Where the symbols take the objects:
q944 η q653
q944 κ q847
q944 ρ q753
q944 σ q404
q294 η q642
q294 κ q456
q294 ρ q606
q294 σ q300
q295 η q368
q295 κ q936
q295 ρ q200
q295 σ q477
q949 η q101
q949 κ q108
q949 ρ q921
q949 σ q509
q184 η q395
q184 κ q866
q184 ρ q944
q184 σ q653
q559 η q941
q559 κ q368
q559 ρ q794
q559 σ q876
q395 η q456
q395 κ q184
q395 ρ q653
q395 σ q790
q477 η q794
q477 κ q200
q477 ρ q395
q477 σ q456
q299 η q568
q299 κ q929
q299 ρ q899
q299 σ q936
q112 η q785
q112 κ q128
q112 ρ q931
q112 σ q422
q333 η q209
q333 κ q799
q333 ρ q363
q333 σ q518
q209 η q196
q209 κ q333
q209 ρ q518
q209 σ q373
q446 η q607
q446 κ q34
q446 ρ q993
q446 σ q615
q969 η q363
q969 κ q785
q969 ρ q452
q969 σ q811
q749 η q201
q749 κ q341
q749 ρ q277
q749 σ q866
q767 η q931
q767 κ q837
q767 ρ q286
q767 σ q330
q578 η q490
q578 κ q844
q578 ρ q28
q578 σ q897
q310 η q566
q310 κ q300
q310 ρ q411
q310 σ q687
q31 η q837
q31 κ q626
q31 ρ q446
q31 σ q607
q931 η q422
q931 κ q767
q931 ρ q330
q931 σ q108
q866 η q184
q866 κ q277
q866 ρ q847
q866 σ q944
q607 η q286
q607 κ q446
q607 ρ q615
q607 σ q167
q899 η q936
q899 κ q453
q899 ρ q749
q899 σ q201
q368 η q559
q368 κ q295
q368 ρ q477
q368 σ q794
q626 η q31
q626 κ q694
q626 ρ q34
q626 σ q446
q929 η q299
q929 κ q874
q929 ρ q453
q929 σ q899
q483 η q41
q483 κ q876
q483 ρ q642
q483 σ q342
q28 η q897
q28 κ q644
q28 ρ q112
q28 σ q785
q300 η q310
q300 κ q606
q300 ρ q524
q300 σ q411
q876 η q483
q876 κ q794
q876 ρ q294
q876 σ q642
q100 η q524
q100 κ q865
q100 ρ q578
q100 σ q490
q615 η q167
q615 κ q993
q615 ρ q929
q615 σ q299
q17 η q264
q17 κ q943
q17 ρ q626
q17 σ q31
q502 η q644
q502 κ q291
q502 ρ q923
q502 σ q128
q687 η q160
q687 κ q411
q687 ρ q416
q687 σ q106
q805 η q753
q805 κ q106
q805 ρ q196
q805 σ q68
q200 η q477
q200 κ q201
q200 ρ q184
q200 σ q395
q753 η q404
q753 κ q805
q753 ρ q68
q753 σ q441
q941 η q206
q941 κ q559
q941 ρ q876
q941 σ q483
q264 η q923
q264 κ q17
q264 ρ q31
q264 σ q837
q341 η q749
q341 κ q342
q341 ρ q566
q341 σ q277
q490 η q864
q490 κ q578
q490 ρ q897
q490 σ q799
q811 η q943
q811 κ q452
q811 ρ q101
q811 σ q694
q106 η q805
q106 κ q416
q106 ρ q209
q106 σ q196
q342 η q341
q342 κ q642
q342 ρ q310
q342 σ q566
q566 η q277
q566 κ q310
q566 ρ q687
q566 σ q160
q790 η q606
q790 κ q653
q790 ρ q865
q790 σ q100
q993 η q615
q993 κ q472
q993 ρ q874
q993 σ q929
q404 η q865
q404 κ q753
q404 ρ q441
q404 σ q844
q921 η q509
q921 κ q109
q921 ρ q950
q921 σ q159
q456 η q294
q456 κ q395
q456 ρ q790
q456 σ q606
q897 η q799
q897 κ q28
q897 ρ q785
q897 σ q969
q101 η q694
q101 κ q949
q101 ρ q509
q101 σ q178
q874 η q929
q874 κ q206
q874 ρ q41
q874 σ q453
q452 η q811
q452 κ q422
q452 ρ q949
q452 σ q101
q518 η q373
q518 κ q363
q518 ρ q943
q518 σ q17
q109 η q921
q109 κ q961
q109 ρ q994
q109 σ q950
q196 η q68
q196 κ q209
q196 ρ q373
q196 σ q291
q159 η q50
q159 κ q950
q159 ρ q559
q159 σ q941
q994 η q950
q994 κ q568
q994 ρ q295
q994 σ q368
q509 η q178
q509 κ q921
q509 ρ q159
q509 σ q50
q286 η q330
q286 κ q607
q286 ρ q167
q286 σ q961
q653 η q790
q653 κ q944
q653 ρ q404
q653 σ q865
q160 η q847
q160 κ q687
q160 ρ q106
q160 σ q805
q785 η q969
q785 κ q112
q785 ρ q422
q785 σ q452
q411 η q687
q411 κ q524
q411 ρ q864
q411 σ q416
q50 η q472
q50 κ q159
q50 ρ q941
q50 σ q206
q201 η q200
q201 κ q749
q201 ρ q866
q201 σ q184
q524 η q411
q524 κ q100
q524 ρ q490
q524 σ q864
q363 η q518
q363 κ q969
q363 ρ q811
q363 σ q943
q277 η q866
q277 κ q566
q277 ρ q160
q277 σ q847
q936 η q295
q936 κ q899
q936 ρ q201
q936 σ q200
q694 η q626
q694 κ q101
q694 ρ q178
q694 σ q34
q950 η q159
q950 κ q994
q950 ρ q368
q950 σ q559
q167 η q961
q167 κ q615
q167 ρ q299
q167 σ q568
q472 η q993
q472 κ q50
q472 ρ q206
q472 σ q874
q847 η q944
q847 κ q160
q847 ρ q805
q847 σ q753
q34 η q446
q34 κ q178
q34 ρ q472
q34 σ q993
q108 η q949
q108 κ q330
q108 ρ q109
q108 σ q921
q128 η q112
q128 κ q923
q128 ρ q767
q128 σ q931
q961 η q109
q961 κ q167
q961 ρ q568
q961 σ q994
q943 η q17
q943 κ q811
q943 ρ q694
q943 σ q626
q422 η q452
q422 κ q931
q422 ρ q108
q422 σ q949
q837 η q767
q837 κ q31
q837 ρ q607
q837 σ q286
q568 η q994
q568 κ q299
q568 ρ q936
q568 σ q295
q416 η q106
q416 κ q864
q416 ρ q333
q416 σ q209
q441 η q844
q441 κ q68
q441 ρ q502
q441 σ q644
q794 η q876
q794 κ q477
q794 ρ q456
q794 σ q294
q453 η q899
q453 κ q41
q453 ρ q341
q453 σ q749
q865 η q100
q865 κ q404
q865 ρ q844
q865 σ q578
q644 η q28
q644 κ q502
q644 ρ q128
q644 σ q112
q206 η q874
q206 κ q941
q206 ρ q483
q206 σ q41
q923 η q128
q923 κ q264
q923 ρ q837
q923 σ q767
q178 η q34
q178 κ q509
q178 ρ q50
q178 σ q472
q799 η q333
q799 κ q897
q799 ρ q969
q799 σ q363
q864 η q416
q864 κ q490
q864 ρ q799
q864 σ q333
q373 η q291
q373 κ q518
q373 ρ q17
q373 σ q264
q330 η q108
q330 κ q286
q330 ρ q961
q330 σ q109
q642 η q342
q642 κ q294
q642 ρ q300
q642 σ q310
q41 η q453
q41 κ q483
q41 ρ q342
q41 σ q341
q844 η q578
q844 κ q441
q844 ρ q644
q844 σ q28
q606 η q300
q606 κ q790
q606 ρ q100
q606 σ q524
q291 η q502
q291 κ q373
q291 ρ q264
q291 σ q923
q68 η q441
q68 κ q196
q68 ρ q291
q68 σ q502

The rows follow the links: the fewer symbols apart two objects are, the more alike their rows tend to be.

Each row is also shifted at random along 8 hidden directions that mean nothing.

Some objects, each with a row of numbers:
q524
[-13  -1   8   0  11   2 -28   3  17 -15  11  -4   9  15  -7   7   6  13 -10  16  -1   4   9  -3  14  15  -8   1  -1   9  -5  14  -4  -5   3  14  17   2  -5]
q291
[-12   0  -3  -6  23  20   6  11 -11  12   5   7   7  20  -2 -18  -7   5 -26 -28 -14   1 -15  18  22  10  19  -9   8  15   1 -33  42   0   3  -8   5 -10 -20]
q969
[-24 -10   8   8 -13  18  -7  -1 -15   6  20   9   3  18   5  15 -12  -4  -6 -13  -4   5  -1  17  -2 -15 -18   6   0   3  -9 -14  29  -5  -7  11  32  -1 -11]
q578
[  6 -10  10  -2  10  -1 -19  -1  18 -16 -13   3  -2  -8  -6  16  21  13   6  20  -8  -1  -6  -8  -8  24 -34  -3   6   8  -2  24 -43   8  16  28   7  -4  21]
q694
[  9  13   7 -11   0   5  -3   4 -16  -6   4 -14  12 -16  10  -5   4 -12  -1  29   1  27  -7   8  -2  18   6  25  -5   2 -17  35 -24  -5 -13 -25 -21  13   2]
q300
[ 15  -2  -2  17 -24 -10   6  -2  -4  -3  18   1   5  -1   1  14  10 -12   0  -5   1  -9  10  -9 -15 -17  -7  -1 -19  -2   4  13 -15   0 -26   5   4  11   0]
q286
[ 24  -1   2  -9   6  -2   7 -10 -14  -5 -13 -12  -8 -15  13  15   1 -15   2  10   3  13 -19  -1  -7  31 -38   2  -2 -26  -6  17 -30   6   1  12  -5   3  24]
q68
[ 12 -11   5  -4   7   3 -13   3   4 -13  -5  -4   0   3  -4  10  16   2   4  14 -11  -3 -16  -1   0  23 -25   0   0   8   0  21 -33  12   5  17   7  -3   8]
q941
[ -6 -13 -10  -9   4  -7 -26   8  -6 -12   7 -29 -12  41  -5   8 -12  -1  19  10  14  -9  -7   5  35  18   3  15 -19  -5   9  10 -11  14 -13   2  15   4 -15]
q790
[-10   1   8  19 -17  -1  -4  -6  -4   1  27   7  10  16   5  23   1 -15 -17  -6   6   3  12   0  -7   4 -26  -2 -12  -8 -10  10   1 -15 -31  17  16   7  -6]
q653
[ 45  -5 -11   1  25 -20 -27  13   0 -25   0  -7 -18  19   2  17  -1   2   7  -7   1 -26 -13  -2  21  25   8 -10 -12 -19  17 -29  -6  25   4   1   3  -4  -8]
q961
[-10 -17  -9  -3 -19  -2 -22   5  -6 -11 -12 -22 -15   3  -1  29   1  -1  31   4   6 -15  -8 -15  -8 -10 -11  13  -6  -6  11   7 -15  26   6  10  13  -1   0]
q441
[  2  -9   9  -1  -4   8 -11   2   0  -5  10   0   6  13  -4   9   7  -6   0   9  -9   1 -13   6   1  11 -15   3   3  11  -5  19 -15  -2  -7   8  11  -3 -13]
q921
[ -5  -3 -10  -4 -10  -1 -16   1   9 -13 -23 -12   4 -31  12  -2 -13   6  21  27   2  -9   1 -14 -18 -20   4   5  16 -11   0   1  24  14  40 -15  15 -10  -1]
q422
[-32  22  14  -8  23  19  31 -11   8  21 -11  15  18 -31  -2 -29  15  19 -41  -4  -8  42  21   2  -6  14 -10  -4   8  17 -20   9  -3 -25   7   9 -24  11  42]
q897
[-10   0  -3  -7   3  17  18   9   3   9   1  -2  24  -9 -10 -31  17  12 -17   1 -22   6  -2  -1   1 -11  18   0   0  38   1  18   2   1   1  -8  -5   3  -3]
q943
[ 17   4  -5 -21  29   2   2  20 -10  -2 -10 -11 -12   0 -13 -18  16  20   2 -14 -11   3  -8   5  23   2  48  10 -12  24  17 -17 -16  22   2 -23 -33  11   8]
q615
[-21  25   1   9 -14  10  24  -1  -8  25  -6   7  20 -31  16 -14   4 -18 -14  -4   2  17  17  -9 -26   2   2   5  -3   0 -24   9   8 -21 -13 -18 -32   9   9]
q944
[ -2  11   5  14   4  -5 -12   1  10  -2   9  18   6  -1   5   6  -4   0 -13  -6   2  -3  16  -2  -6   0   5  -9   5  -6  -8 -20  22 -13   0  -2   1  -3  -9]
q993
[ 19 -10 -14  -4 -13  -3  11   3 -20   4   4 -23 -11   8   8   3 -10 -20  16  -8   3 -12 -10  -4   4  -9   0   6 -21 -16   6  -1   3  13 -13  -6   4   8  -7]
q837
[  1  -8  10  -8  -3   6   5 -16  -5  -1   4  -3  -8  -4   5   9 -12   1   2   8   3  17  -3   9  -2  -9 -28   2   6 -16  -6   3   7  -6  10  14  21   3  14]
q509
[-12   0   0   2 -16  -1 -12   4  -4  -1 -21  -1 -12 -16   1  25   7  -4  22  -4   5  -4  -3 -14 -24  -8  -1  10   7  -3   1  -2 -17  11   5  -1 -15  -3   5]
q949
[-22  -2  12  -9  16   9 -10  -6 -12   7  -6   5 -23  27  -3  29 -12  -3  -8 -28   9  15 -20  13  14  28 -17  -5  20 -16  -4 -28   9  -5   0  18   0 -13  -5]
q167
[  6 -10 -20 -20  25   2  -5  10 -11  -8 -16 -37  -7  16   0  -6   1   2  -1  -5   0  -7 -21  -8  29  36   0   0 -14  -6  14   2  -8  27   5   5   0   0   4]
q626
[-34  -8  14  -8   3   8 -28  -4  -1  -4  -9   2 -24  21 -12  36  -5  14  10 -14   8  10  -9   6   6   3 -11   6  19  -1   4 -17  -4   5   9  21   9  -9   0]
q794
[-31 -10   0   7 -18  -5   2 -18  12   1   3  -1   2  14  -9   8  -3   2   2   9  14   3   7  -2  -1  -4 -26  -2   6  -1   4  27 -14  -8  -8  25  20  -6   5]
q568
[  9  -4 -12  -9  25  -7   0   7  -9   4 -14 -14 -26  23  -4   4   0   0   6 -27   7 -13  -7  -4  27  32   1  -5 -19 -13  13 -25 -15  17  -5  11 -16   3  12]
q178
[-18   0  -3 -14   9  18  49 -14 -17  31   2 -13   4  12  -4 -16   0 -12 -36 -35  -5  23 -13   1  15  19 -21 -16  -3  -4  -3   5  10 -15 -20  21  -6   3   9]
q502
[ -4   1   6   9 -12  13  23   1  -6  17   3  20   9 -16   1  -8   8  -3  -9 -18 -14   1   3   5 -21 -24   1  -4   4  16  -6  -9  12  -7  -2  -2  -5   1   4]
q295
[-21  -4 -11 -10  -2  -4  -1   3  12   1   1 -18   0  16 -17 -23  -5  15  13  11   7  -4  10  -4  23 -20  32   8  -4  17  14  12   5   2   1 -11   3   2 -12]
q923
[-13  10  11   5  16   6 -25  10  -4  -1 -13  27 -14  -5   6  19  -4  11   1 -19   1   1   3  12  -9   6  11   4  15  -1  -7 -49  16   4  18  -6 -12  -7   5]
q606
[ 27  -5  -5  14 -16 -12 -14   1  -3 -16  21  -2   4   5  13  14 -11 -13   7  12   5 -17   2   0  -6 -14  -2   0 -10 -19   1  -2  16   4  -8  -7  24   1 -19]
q109
[-22   0  -7  -8  -8  12   5   5 -14   9   0 -22   7   7  -1  -3   0  -8  -3  -5   1   7  -7  -6   6   3   9  10  -6   7  -1  14   4   3 -14  -7  -4   3 -12]
q209
[  5  -1   5   5  -1   8  -4  -2   8  -3   0  16  15 -14  12 -10 -13  -2  -4  16 -11  -2  -6   8 -13  -7  -8  -8  22  -3 -13  -7  35 -10  27  -8  20 -15 -14]

From each start, follow one symbol. Which object do you reach?
Answer with the object's name.
new walk
[ 19   6   2   3   1   6  17  10  -9   7  -4   8  13 -22   3 -10  27  -7  -7  -2 -17   3  -6   0 -17  11   2   5 -10  21  -6  17 -32   4 -13  -9 -29  10  15]
ρ	q112
new walk
[ -6 -12   5  13 -11   8 -24  -4   2 -13   0  16   0 -11  17  21 -15   4   8  12  -3  -8   1   8 -23 -14 -35   0  13 -14 -10 -18  29   6  30  14  41 -10   5]
ρ	q943
new walk
[ -4  20  -7   7   7  -3  -1  15  -3   0   8  -1  24   1  -1 -13  16  -5 -24  -4  -2   3   6  -4   5  21  34   4 -11  19  -1  12  -7  -3 -28 -24 -29   6 -14]
κ	q310
new walk
[ 40 -19  -9  -8 -17  -5   5  -8 -18 -12   1 -24 -13  -7  17  12 -22 -22  25  16   2  -9 -23   0  -5 -13 -23   2  -4 -36   5   6   9  15  11  -1  27  -1  -5]
σ	q993
new walk
[ 17  -4 -12   3   3 -10   4   7  -4  -4  10  -8  -3  19  -8   1   8   0  -6 -20  -2 -17  -4  -5  14  -2  20  -9 -15   4  19 -10  -1  13 -18   0  -1   2 -12]
η	q566
new walk
[  9   2   6 -14  10   8   1  -3 -17  -3   8 -15   1   4   7   0  -7  -8  -6  13   1  24 -13  14  12  20  -9  12  -4  -7 -10  17  -8  -4 -10  -6  -1   8   2]
ρ	q446
new walk
[-20   5  -2   7 -11  -2 -30  11  -7  -1   4  -4  -6  17   7  15 -17 -10  20   3  16  -8   9   3   3   0  17  19  -5  -7  -8 -12  12  -2  -9 -18  -3   0 -23]
ρ	q899
new walk
[  6  11   8   4   5  -2   8   0  10   3   9   4  12  -9  -6  -6  24   4 -17   4  -6   8  19 -11  -4   8  -1  -2 -16  14  -7  21 -28 -11 -17   8 -17  16  16]
η	q160
new walk
[-20  -4   7   9 -27  15  -7   2  -8   1  20   5  15  -9   7  -1 -11   2   5  13  -4   7  13  10 -17 -44   4  18   0  13 -11   3  31  -6   1 -12  25   7 -11]
κ	q128
new walk
[ 15  -7  -1   2  -7   6  10   8  -7   5   0  11  -2  -7  -1  -6   5   0   7 -15 -15 -13  -9   5 -10 -27  17  -4   4  14   6 -20  14   9   7 -11  -2  -3  -9]
ρ	q128
new walk
[-10  -7  -1  -9  -6   9  -4  -5 -13  -3   1 -20   3   6   6  12 -10 -13   0  10   5  13 -17   1   2  13 -21   8   4 -12  -6  19   1   1  -4   5  14  -1  -5]
ρ	q993
new walk
[ -3   2   9  -2   7   4   2   2  -5   2  -8   7  -9 -15  -3   9  18  14  -1  -7  -4  12   7   0 -10   0  -9   8  -7  10  -1  -2 -29   8   1  12 -15  13  33]
η	q264
new walk
[ -3  -7   5 -11  13  14  20  -3   6  12  10  -1   9  16 -14 -22   4   6 -22  -8 -16   7 -11   6  19   3  -2 -16   8  18   1   6  13 -12   1  11  10  -5 -10]
σ	q28
new walk
[ 14 -11 -18   1   2  -8  16 -10  11  -8   5 -11  11   0   0 -18  -6   7 -16   4  -3 -12   1  -7   9  -9  -9 -21  -3 -10  16   4  23   7  11  12  31  -5   3]
σ	q944
new walk
[ 26   2  -6   3 -16 -11  16  -9  -3   0  10 -11   3 -11  16 -16 -16 -18  15  27  10  -1  10   2  -2  -9  -9   8 -19 -21  -8  21  -2 -10  -8 -13   4  12   7]
ρ	q794
new walk
[-46  -6   0   4 -18   4  -8  -5   9  11   5  -3  -6  20 -10   4 -16   8  13  -6  13  -4  20  -3   5 -29   5   6   1   4   1  -8  24  -9   1   9  19  -1 -11]
ρ	q41
new walk
[-19  -3  -8  -2 -14 -11  -3   1  15  -5  -5 -11   2   4 -18  -9   7  12  17  15   8  -5   7  -8   5 -16  22  10   1  20  15  28 -24   6  -5  -6  -5   0  -5]
ρ	q294
